Below are the code and all the weights of a small trained network. Each question names an input and a target symbol and asks about switching units off, where a switched-off unit gives its printed mean instead of its output.

import numpy as np


def w(rows, s, z=0):
    codes = np.array(rows[::2]) - 128.0
    scale = np.full(codes.shape[1], s)
    scale[-1] = z or s
    return codes * scale


def softmax(a):
    e = np.exp(a - a.max(-1, keepdims=True))
    return e / e.sum(-1, keepdims=True)


def log_softmax(a):
    a = a - a.max(-1, keepdims=True)
    return a - np.log(np.exp(a).sum(-1, keepdims=True))


def net(x, mask):
    ids = ['βζστφψω'.index(c) for c in x.split()]
    T = len(ids)
    res = E[ids] + P[:T]
    u = 0
    for l in range(3):
        r = res
        for j in range(2):
            rows = slice(4 * j, 4 * j + 4)
            q, k, v = (r @ M[l][rows].T for M in (Q, K, V))
            z = softmax(np.where(np.tri(T) > 0, q @ k.T / 4**0.5, -1e9)) @ v
            o = O[l][rows]
            res = res + np.where(mask[u + j], z, o[:, -1]) @ o[:, :-1]
        u += 2
    return log_softmax(res[-1] @ U[:, :-1].T + U[:, -1])


Q, K, V, O = {}, {}, {}, {}
E = w([
[203,138,122],'β',
[181,168,118],'ζ',
[189,172,172],'σ',
[123,158,253],'τ',
[153,153,121],'φ',
[152,193,138],'ψ',
[172,122,172],'ω',
],0.017)
P = w([
[51,66,2],'0',
[154,122,116],'1',
[124,81,112],'2',
[128,70,130],'3',
[134,78,140],'4',
[128,67,148],'5',
[141,74,153],'6',
[153,58,205],'7',
[159,47,192],'8',
],0.007)
Q[0] = w([
[112,98,103],'0.h1',
[211,148,255],'0.h1',
[158,84,211],'0.h1',
[155,135,63],'0.h1',
[194,236,120],'0.h2',
[29,137,91],'0.h2',
[105,105,250],'0.h2',
[245,81,109],'0.h2',
],0.0096)
K[0] = w([
[148,40,145],'0.h1',
[34,175,161],'0.h1',
[98,127,253],'0.h1',
[181,185,100],'0.h1',
[70,45,254],'0.h2',
[197,91,81],'0.h2',
[66,99,52],'0.h2',
[81,179,245],'0.h2',
],0.0089)
V[0] = w([
[132,213,102],'0.h1',
[146,225,68],'0.h1',
[173,220,106],'0.h1',
[220,84,113],'0.h1',
[106,71,9],'0.h2',
[172,92,82],'0.h2',
[107,94,152],'0.h2',
[78,117,152],'0.h2',
],0.012)
O[0] = w([
[115,54,128,137],'0.h1',
[135,9,254,117],'0.h1',
[133,28,149,170],'0.h1',
[182,178,203,154],'0.h1',
[171,85,109,1],'0.h2',
[206,182,113,108],'0.h2',
[146,72,122,120],'0.h2',
[42,197,54,110],'0.h2',
],0.008,0.0076)
Q[1] = w([
[138,199,129],'1.h1',
[135,78,70],'1.h1',
[213,117,254],'1.h1',
[177,183,130],'1.h1',
[80,100,189],'1.h2',
[122,101,75],'1.h2',
[143,147,81],'1.h2',
[129,125,171],'1.h2',
],0.013)
K[1] = w([
[89,98,54],'1.h1',
[148,99,178],'1.h1',
[92,254,83],'1.h1',
[37,190,87],'1.h1',
[209,150,94],'1.h2',
[179,83,195],'1.h2',
[82,111,167],'1.h2',
[195,82,90],'1.h2',
],0.01)
V[1] = w([
[88,138,254],'1.h1',
[95,66,220],'1.h1',
[54,169,12],'1.h1',
[177,220,5],'1.h1',
[139,123,35],'1.h2',
[155,163,147],'1.h2',
[36,241,65],'1.h2',
[89,21,173],'1.h2',
],0.0071)
O[1] = w([
[204,150,149,216],'1.h1',
[178,205,113,183],'1.h1',
[56,81,182,7],'1.h1',
[57,32,160,57],'1.h1',
[94,96,216,61],'1.h2',
[117,101,143,153],'1.h2',
[183,126,132,3],'1.h2',
[2,238,74,159],'1.h2',
],0.0088,0.006)
Q[2] = w([
[175,80,124],'2.h1',
[232,102,117],'2.h1',
[28,100,135],'2.h1',
[177,16,104],'2.h1',
[255,181,44],'2.h2',
[79,141,207],'2.h2',
[53,128,44],'2.h2',
[112,252,154],'2.h2',
],0.0099)
K[2] = w([
[190,102,114],'2.h1',
[68,10,53],'2.h1',
[240,171,157],'2.h1',
[236,100,114],'2.h1',
[146,52,80],'2.h2',
[145,203,166],'2.h2',
[254,136,182],'2.h2',
[166,151,34],'2.h2',
],0.0094)
V[2] = w([
[76,147,168],'2.h1',
[164,168,215],'2.h1',
[12,63,82],'2.h1',
[148,93,1],'2.h1',
[19,219,168],'2.h2',
[208,101,226],'2.h2',
[109,169,203],'2.h2',
[190,138,81],'2.h2',
],0.009)
O[2] = w([
[40,117,76,101],'2.h1',
[159,37,87,163],'2.h1',
[2,164,147,3],'2.h1',
[141,199,197,148],'2.h1',
[208,208,20,132],'2.h2',
[78,22,28,112],'2.h2',
[176,114,37,126],'2.h2',
[109,135,123,218],'2.h2',
],0.0087,0.0078)
U = w([
[177,16,214,77],'β',
[169,68,158,104],'ζ',
[242,19,64,73],'σ',
[100,88,9,186],'τ',
[77,95,172,254],'φ',
[149,125,47,84],'ψ',
[118,2,168,173],'ω',
],0.0048,0.0068)

Each question gives the input, a string of symbols that net reads in full, and the target symbol t.
The units are the heads (4 rows each of Q, K, V and O). Each row of codes is followed by its name. A weight is (code - 128) times the scale printed after its matrix; where a second scale follows, it is the last column's (O and U).
mask holds one flag per head, layer by layer. A switched-off head (its flag False) gives its mean, the last column of its rows in O, instead of its output. The means were averaged over made-up inputs and are rounded, as every weight is.
A unit's drop is (log p(t) with every unit on - log p(t) with that unit switched off) / (log p(t) with every unit on - log p(t) with every unit switched off).
The circuit of an input: a set's keep is (log p(t) with only the set's units on - log p(t) with every unit switched off) / (log p(t) with every unit on - log p(t) with every unit switched off). Starting from all 6 units, units are removed one at a time, each time the one whose removal leaves the highest keep (on an exact tie, the one counted first), for as long as the keep stays at least 0.8.
units of the circuit, in order: the units of the circuit, biggest drop first
most important unit: the unit with the biggest drop
heads that matter: for each layer, one digit per head in row order, 1 if its drop is at least 0.15 and else 0, layers parted by /
drop of u: that unit's drop, to one decimal
input φ σ ω σ ω ζ φ β, target φ: units of the circuit, in order -> [2.h1 1.h1]
input τ τ φ, target τ: most important unit -> 1.h1
input φ ψ ω φ σ, target φ: units of the circuit, in order -> [1.h1 2.h1 0.h2]
input σ φ ψ φ, target σ: units of the circuit, in order -> [0.h1 2.h1 1.h1]
input ω ω β, target ω: heads that matter -> 11 / 11 / 01
input β φ φ ψ β σ β φ σ, target β: units of the circuit, in order -> [0.h2 1.h1 2.h2 0.h1]
input ω ψ ψ, target ω: units of the circuit, in order -> [1.h1 0.h1 1.h2 2.h2]
input φ ζ ω σ σ σ σ ψ φ, target φ: units of the circuit, in order -> [1.h1 2.h1]
input β σ β φ ψ φ β ψ, target β: units of the circuit, in order -> [1.h1 0.h2 2.h2 0.h1]
input ω σ β ψ ψ τ σ, target τ: units of the circuit, in order -> [1.h1 0.h1 2.h1]
input ω ψ ψ σ σ ω ζ τ β, target τ: units of the circuit, in order -> [0.h1 1.h1 2.h1 0.h2]
input τ φ σ β σ φ σ τ, target τ: heads that matter -> 10 / 10 / 11
input φ φ ψ σ, target φ: heads that matter -> 01 / 11 / 10
input ψ φ ζ ω ψ σ ζ, target ψ: most important unit -> 0.h1
input ψ ψ τ, target ψ: heads that matter -> 10 / 01 / 01
input σ σ ω σ ω φ, target σ: units of the circuit, in order -> [2.h1 0.h1 1.h1]
input ψ ω ζ β σ, target ψ: drop of 0.h1 -> 3.1
input ψ σ τ τ ψ, target ψ: drop of 1.h2 -> 1.1
input φ σ σ ψ σ τ σ τ ζ, target φ: drop of 0.h2 -> 1.2
input σ τ ω ω σ σ τ, target σ: drop of 2.h2 -> 0.2
input τ σ σ ζ σ φ ω τ, target τ: most important unit -> 0.h1
